Here is a tiny trained network, its code and every weight. The questions are about switching its units off for an input and a class, where a switched-off unit gives its printed mean instead of its output.

import numpy as np


def w(rows, s, z=0):
    codes = np.array(rows[::2]) - 128.0
    scale = np.full(codes.shape[1], s)
    scale[-1] = z or s
    return codes * scale


def f(y):
    return np.maximum(y, 0)


def log_softmax(a):
    a = a - a.max(-1, keepdims=True)
    return a - np.log(np.exp(a).sum(-1, keepdims=True))


def net(x, mask):
    res = np.array(x, float).reshape(1, 6) / 4 @ E
    y = f(res @ A[0][:, :-1].T + A[0][:, -1])
    res = res + np.where(mask, y, B[0][:, -1]) @ B[0][:, :-1]
    return log_softmax(res[-1] @ U[:, :-1].T + U[:, -1])


A, B = {}, {}
E = w([
[79,246,82],'x0',
[127,130,127],'x1',
[128,129,128],'x2',
[128,129,128],'x3',
[187,192,2],'x4',
[19,49,4],'x5',
],0.0076)
A[0] = w([
[85,86,131,67],'neuron 1',
[176,96,160,123],'neuron 2',
[123,174,160,154],'neuron 3',
[142,72,103,122],'neuron 4',
[135,105,121,159],'neuron 5',
[118,86,46,91],'neuron 6',
[81,111,112,152],'neuron 7',
[117,151,143,118],'neuron 8',
[146,171,184,184],'neuron 9',
[118,140,186,177],'neuron 10',
[155,121,125,152],'neuron 11',
[162,177,112,124],'neuron 12',
[145,144,138,209],'neuron 13',
[114,181,122,77],'neuron 14',
[147,120,68,145],'neuron 15',
[145,154,130,43],'neuron 16',
[136,111,127,176],'neuron 17',
[114,102,105,169],'neuron 18',
[135,67,173,115],'neuron 19',
[156,45,95,97],'neuron 20',
[129,108,94,119],'neuron 21',
[253,114,134,186],'neuron 22',
[176,170,132,41],'neuron 23',
[103,166,133,202],'neuron 24',
[88,166,126,146],'neuron 25',
[128,140,134,255],'neuron 26',
[70,102,98,147],'neuron 27',
[57,98,95,173],'neuron 28',
[116,110,169,147],'neuron 29',
[186,146,116,133],'neuron 30',
[97,130,55,102],'neuron 31',
[160,160,162,246],'neuron 32',
[104,142,88,26],'neuron 33',
[142,187,125,59],'neuron 34',
[110,77,141,105],'neuron 35',
[109,86,150,66],'neuron 36',
],0.02,0.0047)
B[0] = w([
[99,76,72,177],'neuron 1',
[148,43,151,195],'neuron 2',
[176,157,177,187],'neuron 3',
[159,155,58,180],'neuron 4',
[136,124,96,156],'neuron 5',
[180,202,74,228],'neuron 6',
[56,115,74,187],'neuron 7',
[151,130,152,149],'neuron 8',
[201,167,156,226],'neuron 9',
[201,113,170,203],'neuron 10',
[123,104,159,155],'neuron 11',
[107,143,182,195],'neuron 12',
[152,106,171,176],'neuron 13',
[127,180,159,172],'neuron 14',
[178,157,125,199],'neuron 15',
[86,180,131,148],'neuron 16',
[141,118,110,155],'neuron 17',
[125,141,67,178],'neuron 18',
[188,70,86,208],'neuron 19',
[163,188,43,200],'neuron 20',
[173,146,113,169],'neuron 21',
[38,5,230,252],'neuron 22',
[46,167,171,182],'neuron 23',
[117,149,195,181],'neuron 24',
[86,144,187,175],'neuron 25',
[142,94,177,179],'neuron 26',
[44,145,50,209],'neuron 27',
[15,135,16,228],'neuron 28',
[183,105,109,183],'neuron 29',
[78,105,164,187],'neuron 30',
[117,142,93,221],'neuron 31',
[190,112,225,223],'neuron 32',
[93,160,125,169],'neuron 33',
[106,186,177,179],'neuron 34',
[142,95,60,181],'neuron 35',
[164,98,88,170],'neuron 36',
],0.02,0.012)
U = w([
[175,117,153,72],'0',
[121,142,73,67],'1',
[97,95,153,235],'2',
[149,182,78,252],'3',
[203,188,160,167],'4',
[12,120,117,123],'5',
[142,189,167,78],'6',
[96,210,103,35],'7',
],0.011,0.004)

Each question gives the input, the list of numbers given to net, and the class t.
The units are the neurons (one row each of A and B). Each row of codes is followed by its name. A weight is (code - 128) times the scale printed after its matrix; where a second scale follows, it is the last column's (A, B and U).
mask holds one flag per neuron, in row order. A switched-off neuron (its flag False) gives its mean, the last column of its row in B, instead of its output. The means were averaged over made-up inputs and are rounded, as every weight is.
A unit's drop is (log p(t) with every unit on - log p(t) with that unit switched off) / (log p(t) with every unit on - log p(t) with every unit switched off).
The circuit of an input: a set's keep is (log p(t) with only the set's units on - log p(t) with every unit switched off) / (log p(t) with every unit on - log p(t) with every unit switched off). Starting from the 12 units with the biggest drops (on a tie, the unit counted first), units are removed one at a time, each time the one whose removal leaves the highest keep (on an exact tie, the one counted first), for as long as the keep stays at least 0.8.
circuit, biggest first: the units of the circuit, biggest drop first
unit that matters most: the unit with the biggest drop
top k neurons: the k neurons with the biggest drops, biggest first
drop when u is switched off: that unit's drop, to one decimal
input [-1,-2,-1,6,7,6], class 3: unit that matters most => neuron 6
input [-2,8,-1,0,6,0], class 2: circuit, biggest first => [neuron 22; neuron 28; neuron 9]
input [-3,7,2,2,6,0], class 2: top 4 neurons => [neuron 22; neuron 28; neuron 9; neuron 27]
input [0,-6,-3,-2,-5,-3], class 0: top 2 neurons => [neuron 6; neuron 20]
input [7,3,-2,-3,1,8], class 7: top 3 neurons => [neuron 6; neuron 22; neuron 15]
input [5,-6,-4,-6,-8,0], class 4: circuit, biggest first => [neuron 22; neuron 10]
input [-7,2,7,8,1,-4], class 2: top 3 neurons => [neuron 22; neuron 6; neuron 15]
input [1,3,1,-8,4,-7], class 6: top 2 neurons => [neuron 9; neuron 34]
input [1,-1,7,0,5,6], class 7: top 2 neurons => [neuron 28; neuron 19]
input [2,5,2,-1,0,1], class 5: top 4 neurons => [neuron 9; neuron 6; neuron 20; neuron 10]
input [8,7,0,0,2,8], class 7: top 4 neurons => [neuron 6; neuron 22; neuron 15; neuron 21]
input [-6,-1,1,-2,3,6], class 3: top 3 neurons => [neuron 6; neuron 22; neuron 20]
input [-6,4,4,-6,0,-2], class 0: top 2 neurons => [neuron 28; neuron 27]
input [-1,4,5,-6,3,5], class 3: circuit, biggest first => [neuron 22]
input [3,2,-4,-8,4,7], class 7: top 2 neurons => [neuron 6; neuron 28]
input [0,-3,0,1,2,6], class 3: drop when neuron 27 is switched off => -0.2
input [0,0,6,3,4,-7], class 2: drop when neuron 22 is switched off => 2.4
input [-6,-7,-1,-7,6,-2], class 2: drop when neuron 22 is switched off => 0.5
